Here is a tiny trained network, its code and every weight. The questions are about switching its units off for an input and a target symbol, where a switched-off unit gives its printed mean instead of its output.

import numpy as np


def w(rows, s, z=0):
    codes = np.array(rows[::2]) - 128.0
    scale = np.full(codes.shape[1], s)
    scale[-1] = z or s
    return codes * scale


def f(y):
    return y / 2 * (1 + np.tanh(0.7978845608 * (y + 0.044715 * y**3)))


def softmax(a):
    e = np.exp(a - a.max(-1, keepdims=True))
    return e / e.sum(-1, keepdims=True)


def log_softmax(a):
    a = a - a.max(-1, keepdims=True)
    return a - np.log(np.exp(a).sum(-1, keepdims=True))


def net(x, mask):
    ids = ['ΓΛΠεζημσ'.index(c) for c in x.split()]
    T = len(ids)
    res = E[ids] + P[:T]
    q, k, v = (res @ M[0].T for M in (Q, K, V))
    z = softmax(np.where(np.tri(T) > 0, q @ k.T / 4**0.5, -1e9)) @ v
    res = res + np.where(mask[0], z, O[0][:, -1]) @ O[0][:, :-1]
    y = f(res @ A[0][:, :-1].T + A[0][:, -1])
    res = res + np.where(mask[1:17], y, B[0][:, -1]) @ B[0][:, :-1]
    return log_softmax(res[-1] @ U[:, :-1].T + U[:, -1])


Q, K, V, O, A, B = {}, {}, {}, {}, {}, {}
E = w([
[165,114,178,126,76],'Γ',
[249,176,90,190,147],'Λ',
[127,151,198,182,112],'Π',
[236,122,127,49,185],'ε',
[187,219,201,126,125],'ζ',
[131,147,155,161,206],'η',
[117,85,102,183,143],'μ',
[177,177,78,130,83],'σ',
],0.016)
P = w([
[66,117,131,105,129],'0',
[123,115,134,133,133],'1',
[158,118,134,152,148],'2',
[189,135,108,170,125],'3',
[215,143,99,184,117],'4',
[248,144,96,211,113],'5',
[240,150,76,228,95],'6',
[254,160,64,252,69],'7',
],0.0065)
Q[0] = w([
[8,118,124,106,197],'H1',
[189,166,119,223,90],'H1',
[55,148,26,44,46],'H1',
[233,114,24,248,84],'H1',
],0.014)
K[0] = w([
[100,114,106,56,71],'H1',
[202,112,76,176,151],'H1',
[130,83,250,96,113],'H1',
[240,132,116,208,86],'H1',
],0.017)
V[0] = w([
[151,195,87,52,46],'H1',
[172,70,146,36,198],'H1',
[98,94,17,165,163],'H1',
[134,221,146,161,246],'H1',
],0.014)
O[0] = w([
[132,153,85,25,93,81],'H1',
[181,170,83,152,200,107],'H1',
[180,37,132,116,155,144],'H1',
[56,148,151,76,248,254],'H1',
],0.016,0.0056)
A[0] = w([
[110,167,133,195,209,201],'N1',
[144,1,60,159,173,160],'N2',
[252,184,173,146,99,220],'N3',
[174,117,159,84,207,69],'N4',
[181,104,67,218,178,75],'N5',
[196,176,208,96,112,66],'N6',
[201,157,243,131,120,33],'N7',
[88,54,71,195,153,254],'N8',
[121,67,164,131,141,32],'N9',
[163,143,106,185,72,45],'N10',
[101,156,103,148,158,83],'N11',
[56,70,161,116,201,192],'N12',
[72,110,73,189,127,46],'N13',
[181,107,135,159,163,124],'N14',
[116,206,136,155,154,112],'N15',
[115,138,186,193,57,229],'N16',
],0.0086,0.002)
B[0] = w([
[104,101,104,89,107,238],'N1',
[47,167,115,90,122,231],'N2',
[120,132,94,122,253,199],'N3',
[82,149,154,156,41,227],'N4',
[173,99,171,177,162,216],'N5',
[96,152,72,156,120,164],'N6',
[42,107,144,154,72,174],'N7',
[84,174,114,111,155,204],'N8',
[143,134,158,112,182,190],'N9',
[183,59,112,159,134,166],'N10',
[147,108,126,109,112,157],'N11',
[217,97,118,131,77,252],'N12',
[111,130,139,183,127,137],'N13',
[104,78,135,140,156,196],'N14',
[186,160,150,124,120,187],'N15',
[118,168,96,138,78,205],'N16',
],0.014,0.013)
U = w([
[96,110,90,182,114,34],'Γ',
[91,130,172,130,136,56],'Λ',
[61,172,204,171,82,2],'Π',
[142,156,179,147,199,187],'ε',
[42,214,188,116,136,78],'ζ',
[159,103,231,142,106,245],'η',
[6,112,183,147,165,208],'μ',
[16,56,63,2,141,129],'σ',
],0.0045,0.0027)

Each question gives the input, a string of symbols that net reads in full, and the target symbol t.
The units are the heads (4 rows each of Q, K, V and O) and the neurons (one row each of A and B). Each row of codes is followed by its name. A weight is (code - 128) times the scale printed after its matrix; where a second scale follows, it is the last column's (O, A, B and U).
mask holds one flag per unit, heads first, then neurons. A switched-off unit (its flag False) gives its mean, the last column of its rows in O or B, instead of its output. The means were averaged over made-up inputs and are rounded, as every weight is.
A unit's drop is (log p(t) with every unit on - log p(t) with that unit switched off) / (log p(t) with every unit on - log p(t) with every unit switched off).
The circuit of an input: a set's keep is (log p(t) with only the set's units on - log p(t) with every unit switched off) / (log p(t) with every unit on - log p(t) with every unit switched off). Starting from the 12 units with the biggest drops (on a tie, the unit counted first), units are removed one at a time, each time the one whose removal leaves the highest keep (on an exact tie, the one counted first), for as long as the keep stays at least 0.8.
units of the circuit, in order: the units of the circuit, biggest drop first
top k neurons: the k neurons with the biggest drops, biggest first
drop when u is switched off: that unit's drop, to one decimal
input Λ μ Γ Γ Γ η, target η: top 3 neurons -> N12, N2, N3
input Γ ζ Γ Λ Γ μ, target σ: units of the circuit, in order -> H1, N5
input Γ ε Γ Γ, target ε: units of the circuit, in order -> H1, N3, N4
input ζ μ ζ ζ, target μ: units of the circuit, in order -> N7, H1, N12
input Γ Γ η ζ, target η: top 2 neurons -> N12, N15
input ε Γ Π, target ε: units of the circuit, in order -> H1, N15
input ε ζ ζ Γ, target ζ: units of the circuit, in order -> H1
input Γ σ Λ, target η: units of the circuit, in order -> H1, N12, N2, N3
input Γ ε μ ζ, target μ: units of the circuit, in order -> H1, N7, N3, N12
input Γ ζ Λ Γ σ, target η: units of the circuit, in order -> N2, H1, N12, N3
input η σ Γ, target σ: top 4 neurons -> N5, N4, N15, N12
input Γ ε Π Γ ε Γ Π Γ, target Π: top 2 neurons -> N16, N1
input μ μ ζ ε Γ Γ μ, target μ: top 2 neurons -> N2, N8
input Γ ζ μ Γ ζ Λ μ Γ, target η: top 2 neurons -> N12, N2
input η η ζ σ Π, target σ: units of the circuit, in order -> H1
input Γ σ μ, target σ: top 2 neurons -> N5, N4
input Γ Γ ζ Γ Γ ζ ε, target ζ: drop when N12 is switched off -> 0.1
input ζ Γ ε, target ζ: drop when N15 is switched off -> 0.2
input η Γ ζ Γ Γ Π, target Π: drop when H1 is switched off -> 1.0
input μ μ μ Γ ζ Γ Γ, target ζ: top neuron -> N12
